Below are the code and all the weights of a small trained network. Each question names an input and a class and asks about switching units off, where a switched-off unit gives its printed mean instead of its output.

import numpy as np


def w(rows, s, z=0):
    codes = np.array(rows[::2]) - 128.0
    scale = np.full(codes.shape[1], s)
    scale[-1] = z or s
    return codes * scale


def f(y):
    return np.maximum(y, 0)


def log_softmax(a):
    a = a - a.max(-1, keepdims=True)
    return a - np.log(np.exp(a).sum(-1, keepdims=True))


def net(x, mask):
    res = np.array(x, float).reshape(1, 8) / 4 @ E
    y = f(res @ A[0][:, :-1].T + A[0][:, -1])
    res = res + np.where(mask, y, B[0][:, -1]) @ B[0][:, :-1]
    return log_softmax(res[-1] @ U[:, :-1].T + U[:, -1])


A, B = {}, {}
E = w([
[127,125,128,130],'x0',
[130,129,128,127],'x1',
[124,124,127,132],'x2',
[29,120,204,61],'x3',
[163,5,111,23],'x4',
[44,154,26,61],'x5',
[126,127,129,130],'x6',
[125,123,127,134],'x7',
],0.014)
A[0] = w([
[118,92,127,92,97],'n1',
[77,125,97,61,82],'n2',
[51,121,218,101,189],'n3',
[149,84,171,142,197],'n4',
[159,76,124,113,173],'n5',
[52,140,193,126,179],'n6',
[116,73,80,47,124],'n7',
[168,166,131,189,254],'n8',
[84,85,191,28,128],'n9',
[183,66,91,99,151],'n10',
[57,165,2,94,196],'n11',
],0.016,0.0082)
B[0] = w([
[118,47,145,136,172],'n1',
[81,78,147,207,189],'n2',
[105,169,207,120,248],'n3',
[203,138,152,64,199],'n4',
[146,47,133,82,192],'n5',
[80,203,197,128,224],'n6',
[125,21,108,169,221],'n7',
[168,116,132,247,242],'n8',
[114,66,198,135,248],'n9',
[158,70,73,65,209],'n10',
[64,147,45,169,251],'n11',
],0.013,0.02)
U = w([
[142,72,160,228,253],'0',
[159,218,210,138,81],'1',
[120,192,27,188,115],'2',
[21,199,127,137,41],'3',
[232,92,87,55,184],'4',
[163,95,205,42,28],'5',
[128,78,10,82,81],'6',
],0.011,0.0046)

Each question gives the input, the list of numbers given to net, and the class t.
The units are the neurons (one row each of A and B). Each row of codes is followed by its name. A weight is (code - 128) times the scale printed after its matrix; where a second scale follows, it is the last column's (A, B and U).
mask holds one flag per neuron, in row order. A switched-off neuron (its flag False) gives its mean, the last column of its row in B, instead of its output. The means were averaged over made-up inputs and are rounded, as every weight is.
A unit's drop is (log p(t) with every unit on - log p(t) with that unit switched off) / (log p(t) with every unit on - log p(t) with every unit switched off).
The circuit of an input: a set's keep is (log p(t) with only the set's units on - log p(t) with every unit switched off) / (log p(t) with every unit on - log p(t) with every unit switched off). Starting from all 11 units, units are removed one at a time, each time the one whose removal leaves the highest keep (on an exact tie, the one counted first), for as long as the keep stays at least 0.8.
circuit, biggest first: the units of the circuit, biggest drop first
top k neurons: the k neurons with the biggest drops, biggest first
drop of u: that unit's drop, to one decimal
input [-5,5,4,0,3,5,-7,-6], class 6: top 4 neurons -> n8; n11; n3; n6
input [-8,0,7,-2,0,5,6,-5], class 2: circuit, biggest first -> n11
input [7,-2,8,1,-8,-2,-7,0], class 1: circuit, biggest first -> n7; n6
input [3,4,-2,0,1,2,3,-3], class 6: circuit, biggest first -> n8; n3
input [-5,-4,-6,1,8,0,-5,3], class 5: top 4 neurons -> n9; n8; n11; n10
input [1,8,2,-1,3,7,0,-6], class 6: top 2 neurons -> n11; n8
input [1,7,-1,-7,1,-7,-8,-3], class 4: top 2 neurons -> n4; n10
input [-6,-8,7,-1,7,7,-3,4], class 6: top 3 neurons -> n10; n11; n8
input [-5,1,-6,7,-7,-1,3,-1], class 1: drop of n11 -> 0.1
input [-6,-6,-5,5,-3,4,3,-1], class 3: drop of n7 -> 0.0
input [5,-4,0,6,-3,-1,5,-2], class 1: drop of n11 -> 0.1
